Here is a tiny trained network, its code and every weight. The questions are about switching its units off for an input and a target symbol, where a switched-off unit gives its printed mean instead of its output.

import numpy as np


def w(rows, s, z=0):
    codes = np.array(rows[::2]) - 128.0
    scale = np.full(codes.shape[1], s)
    scale[-1] = z or s
    return codes * scale


def f(y):
    return y / 2 * (1 + np.tanh(0.7978845608 * (y + 0.044715 * y**3)))


def softmax(a):
    e = np.exp(a - a.max(-1, keepdims=True))
    return e / e.sum(-1, keepdims=True)


def log_softmax(a):
    a = a - a.max(-1, keepdims=True)
    return a - np.log(np.exp(a).sum(-1, keepdims=True))


def net(x, mask):
    ids = ['αγεζηθλμξπστφψω'.index(c) for c in x.split()]
    T = len(ids)
    res = E[ids] + P[:T]
    q, k, v = (res @ M[0].T for M in (Q, K, V))
    z = softmax(np.where(np.tri(T) > 0, q @ k.T / 2**0.5, -1e9)) @ v
    res = res + np.where(mask[0], z, O[0][:, -1]) @ O[0][:, :-1]
    y = f(res @ A[0][:, :-1].T + A[0][:, -1])
    res = res + np.where(mask[1:13], y, B[0][:, -1]) @ B[0][:, :-1]
    return log_softmax(res[-1] @ U[:, :-1].T + U[:, -1])


Q, K, V, O, A, B = {}, {}, {}, {}, {}, {}
E = w([
[186,196,148,114,103],'α',
[132,173,132,113,163],'γ',
[61,110,155,82,109],'ε',
[79,112,251,155,128],'ζ',
[162,170,161,159,160],'η',
[87,110,151,149,179],'θ',
[99,90,135,181,112],'λ',
[89,141,181,98,51],'μ',
[158,172,97,116,86],'ξ',
[140,99,155,115,107],'π',
[123,83,116,36,147],'σ',
[101,186,149,46,96],'τ',
[131,145,139,80,138],'φ',
[123,157,205,68,133],'ψ',
[98,115,110,102,59],'ω',
],0.026)
P = w([
[86,1,202,8,28],'0',
[81,50,146,79,78],'1',
[84,90,108,136,51],'2',
[92,114,44,166,130],'3',
[95,119,56,202,133],'4',
[80,90,63,179,146],'5',
[104,129,25,233,175],'6',
[88,97,54,206,132],'7',
[94,83,44,208,172],'8',
[95,61,46,174,174],'9',
[89,97,6,246,187],'10',
[82,10,88,165,165],'11',
[102,76,21,240,207],'12',
],0.0055)
Q[0] = w([
[88,183,96,109,248],'h1',
[254,159,223,222,154],'h1',
],0.0044)
K[0] = w([
[198,6,194,2,49],'h1',
[141,149,140,82,126],'h1',
],0.0062)
V[0] = w([
[142,164,74,254,180],'h1',
[158,109,134,67,108],'h1',
],0.0056)
O[0] = w([
[181,39,224,8,52,2],'h1',
[254,112,137,106,82,162],'h1',
],0.0064,0.0073)
A[0] = w([
[82,126,132,136,112,72],'n1',
[75,138,91,112,177,81],'n2',
[108,152,198,161,149,196],'n3',
[183,67,143,202,115,230],'n4',
[212,85,141,171,134,243],'n5',
[130,54,74,124,132,4],'n6',
[156,103,90,60,113,140],'n7',
[64,153,105,119,112,69],'n8',
[133,123,115,128,119,3],'n9',
[65,143,72,157,73,171],'n10',
[108,95,107,117,7,60],'n11',
[91,128,77,167,136,62],'n12',
],0.013,0.0063)
B[0] = w([
[47,50,154,104,100,144],'n1',
[178,94,106,59,148,170],'n2',
[80,125,133,160,221,208],'n3',
[23,99,61,72,48,171],'n4',
[57,210,27,120,47,155],'n5',
[162,161,141,117,160,133],'n6',
[150,92,36,179,128,150],'n7',
[139,130,254,63,114,175],'n8',
[92,94,121,172,74,110],'n9',
[170,52,134,123,108,255],'n10',
[111,186,134,253,143,189],'n11',
[163,54,189,223,167,159],'n12',
],0.0089,0.009)
U = w([
[171,254,114,141,73,67],'α',
[188,160,130,180,205,154],'γ',
[102,38,203,75,130,17],'ε',
[28,125,157,149,161,75],'ζ',
[73,175,92,169,149,252],'η',
[100,64,114,152,206,50],'θ',
[53,69,82,123,113,93],'λ',
[74,157,215,164,94,73],'μ',
[233,154,61,161,70,93],'ξ',
[75,138,48,77,71,105],'π',
[162,54,68,108,151,253],'σ',
[163,181,202,25,96,139],'τ',
[207,160,127,121,165,106],'φ',
[98,234,215,134,201,44],'ψ',
[193,71,159,201,48,45],'ω',
],0.0098,0.0063)

Each question gives the input, a string of symbols that net reads in full, and the target symbol t.
The units are the heads (2 rows each of Q, K, V and O) and the neurons (one row each of A and B). Each row of codes is followed by its name. A weight is (code - 128) times the scale printed after its matrix; where a second scale follows, it is the last column's (O, A, B and U).
mask holds one flag per unit, heads first, then neurons. A switched-off unit (its flag False) gives its mean, the last column of its rows in O or B, instead of its output. The means were averaged over made-up inputs and are rounded, as every weight is.
A unit's drop is (log p(t) with every unit on - log p(t) with that unit switched off) / (log p(t) with every unit on - log p(t) with every unit switched off).
The circuit of an input: a set's keep is (log p(t) with only the set's units on - log p(t) with every unit switched off) / (log p(t) with every unit on - log p(t) with every unit switched off). Starting from the 12 units with the biggest drops (on a tie, the unit counted first), units are removed one at a time, each time the one whose removal leaves the highest keep (on an exact tie, the one counted first), for as long as the keep stays at least 0.8.
circuit, biggest first: the units of the circuit, biggest drop first
most important unit: the unit with the biggest drop
top k neurons: the k neurons with the biggest drops, biggest first
drop of u: that unit's drop, to one decimal
input τ ε α σ σ ω τ λ θ ψ, target ψ: most important unit => n10
input σ τ ψ ω γ, target γ: circuit, biggest first => (h1, n12, n4)
input μ ζ ε ω ε γ, target γ: circuit, biggest first => (h1, n4, n12)
input θ φ π λ η ψ φ σ ω μ, target μ: circuit, biggest first => (n11, h1, n2)
input τ μ η, target η: top 2 neurons => (n5, n4)
input σ τ θ η σ ψ λ ψ ω, target ω: top 2 neurons => (n11, n10)
input π ω ω α μ η ε σ ω ε σ ψ τ, target τ: circuit, biggest first => (n8, n11, n3)
input φ λ η, target η: circuit, biggest first => (n5, n3, n4)
input ψ ω π ω ψ λ σ τ α, target α: circuit, biggest first => (n5, n10, n12)
input ψ τ θ, target θ: circuit, biggest first => (n12, h1, n3, n2)
input θ θ η ε τ γ ζ σ τ ξ ω, target ω: top 2 neurons => (n10, n11)
input γ η π ζ ω ξ τ ζ, target ζ: top 2 neurons => (n3, n4)
input η ψ θ ε ε, target ε: drop of n7 => 0.0
input τ μ ω ψ τ τ θ, target θ: most important unit => n12
input λ τ ζ ψ ψ ψ μ λ σ ω θ μ, target μ: drop of n11 => 0.8
input μ η τ π, target π: drop of n3 => 0.1
input π τ ζ η λ ε μ ζ τ α, target α: drop of n11 => -0.1
